Here is a tiny trained network, its code and every weight. The questions are about switching its units off for an input and a class, where a switched-off unit gives its printed mean instead of its output.

import numpy as np


def w(rows, s, z=0):
    codes = np.array(rows[::2]) - 128.0
    scale = np.full(codes.shape[1], s)
    scale[-1] = z or s
    return codes * scale


def f(y):
    return y / 2 * (1 + np.tanh(0.7978845608 * (y + 0.044715 * y**3)))


def log_softmax(a):
    a = a - a.max(-1, keepdims=True)
    return a - np.log(np.exp(a).sum(-1, keepdims=True))


def net(x, mask):
    res = np.array(x, float).reshape(1, 5) / 4 @ E
    y = f(res @ A[0][:, :-1].T + A[0][:, -1])
    res = res + np.where(mask, y, B[0][:, -1]) @ B[0][:, :-1]
    return log_softmax(res[-1] @ U[:, :-1].T + U[:, -1])


A, B = {}, {}
E = w([
[186,221,164,124,47,117,135,121,129,18,229,236],'x0',
[197,148,154,121,218,136,108,144,211,98,61,216],'x1',
[65,116,121,123,118,72,184,138,112,11,5,209],'x2',
[188,122,52,35,145,130,117,33,116,48,173,131],'x3',
[159,100,179,120,143,239,181,65,206,87,1,121],'x4',
],0.0083)
A[0] = w([
[103,144,219,192,112,124,115,168,67,158,156,82,163],'neuron 0',
[146,85,166,146,149,185,145,99,135,100,99,83,145],'neuron 1',
[67,77,94,101,149,90,88,127,97,123,179,102,100],'neuron 2',
[67,127,182,173,115,125,143,160,167,197,98,117,229],'neuron 3',
[98,159,108,119,143,118,172,126,153,36,21,200,255],'neuron 4',
[118,122,137,191,174,107,74,191,142,173,124,151,124],'neuron 5',
[173,204,130,134,56,188,101,125,140,98,192,188,192],'neuron 6',
[84,108,108,134,154,90,90,214,127,173,147,108,148],'neuron 7',
[112,65,75,135,92,195,174,115,117,170,102,2,157],'neuron 8',
],0.0089,0.0047)
B[0] = w([
[95,149,141,131,94,97,154,170,106,110,125,180,199],'neuron 0',
[130,99,134,154,141,149,107,99,127,168,85,126,182],'neuron 1',
[141,96,109,140,100,136,54,139,167,177,159,96,174],'neuron 2',
[82,138,128,178,39,105,140,141,46,118,44,135,218],'neuron 3',
[95,52,186,192,100,119,194,155,140,137,130,205,250],'neuron 4',
[129,96,132,132,150,84,131,98,122,88,98,146,183],'neuron 5',
[186,176,124,100,160,75,153,108,81,77,108,115,239],'neuron 6',
[99,111,138,107,148,124,150,129,141,161,175,160,190],'neuron 7',
[145,139,127,171,11,141,77,182,67,118,74,140,222],'neuron 8',
],0.012,0.014)
U = w([
[128,118,136,84,220,108,125,118,157,147,126,111,119],'0',
[110,109,91,138,110,167,44,150,100,163,119,61,117],'1',
[147,175,102,67,143,107,124,144,148,173,206,85,136],'2',
[138,160,125,121,219,166,134,111,177,131,93,65,101],'3',
[178,208,116,85,148,103,138,115,63,83,121,96,131],'4',
[94,112,143,153,79,91,175,164,59,99,113,176,159],'5',
[2,232,101,85,154,182,218,142,216,124,116,22,1],'6',
[110,70,155,138,173,141,187,138,242,146,138,155,99],'7',
],0.011,0.009)

Each question gives the input, the list of numbers given to net, and the class t.
The units are the neurons (one row each of A and B). Each row of codes is followed by its name. A weight is (code - 128) times the scale printed after its matrix; where a second scale follows, it is the last column's (A, B and U).
mask holds one flag per neuron, in row order. A switched-off neuron (its flag False) gives its mean, the last column of its row in B, instead of its output. The means were averaged over made-up inputs and are rounded, as every weight is.
A unit's drop is (log p(t) with every unit on - log p(t) with that unit switched off) / (log p(t) with every unit on - log p(t) with every unit switched off).
The circuit of an input: a set's keep is (log p(t) with only the set's units on - log p(t) with every unit switched off) / (log p(t) with every unit on - log p(t) with every unit switched off). Starting from all 9 units, units are removed one at a time, each time the one whose removal leaves the highest keep (on an exact tie, the one counted first), for as long as the keep stays at least 0.8.
circuit, biggest first: the units of the circuit, biggest drop first
most important unit: the unit with the biggest drop
k most important neurons: the k neurons with the biggest drops, biggest first
drop when u is switched off: that unit's drop, to one decimal
input [-3,-6,-3,1,-2], class 1: circuit, biggest first => (neuron 4; neuron 2)
input [-3,-8,4,2,0], class 1: circuit, biggest first => (neuron 4; neuron 2; neuron 6)
input [8,0,-1,2,4], class 4: most important unit => neuron 6
input [-4,8,-6,-1,-5], class 0: circuit, biggest first => (neuron 4; neuron 8)
input [4,2,4,0,5], class 7: circuit, biggest first => (neuron 3; neuron 8)
input [5,-1,2,5,-1], class 4: circuit, biggest first => (neuron 6; neuron 3; neuron 8)
input [-6,8,0,5,-8], class 0: 2 most important neurons => (neuron 4; neuron 8)
input [-4,8,6,4,-6], class 7: 2 most important neurons => (neuron 3; neuron 8)
input [1,3,-8,4,-4], class 2: circuit, biggest first => (neuron 3; neuron 8)
input [-7,-6,2,0,-4], class 1: 3 most important neurons => (neuron 2; neuron 4; neuron 6)
input [4,8,-6,-4,-4], class 4: circuit, biggest first => (neuron 4; neuron 6)
input [-6,2,-8,0,-6], class 1: 3 most important neurons => (neuron 4; neuron 2; neuron 6)
input [1,-6,7,5,-8], class 1: drop when neuron 2 is switched off => 0.4
input [6,3,-4,1,2], class 4: drop when neuron 1 is switched off => 0.0
input [-6,2,-8,8,6], class 1: drop when neuron 8 is switched off => 0.2
input [-1,4,-7,7,1], class 4: circuit, biggest first => (neuron 4)
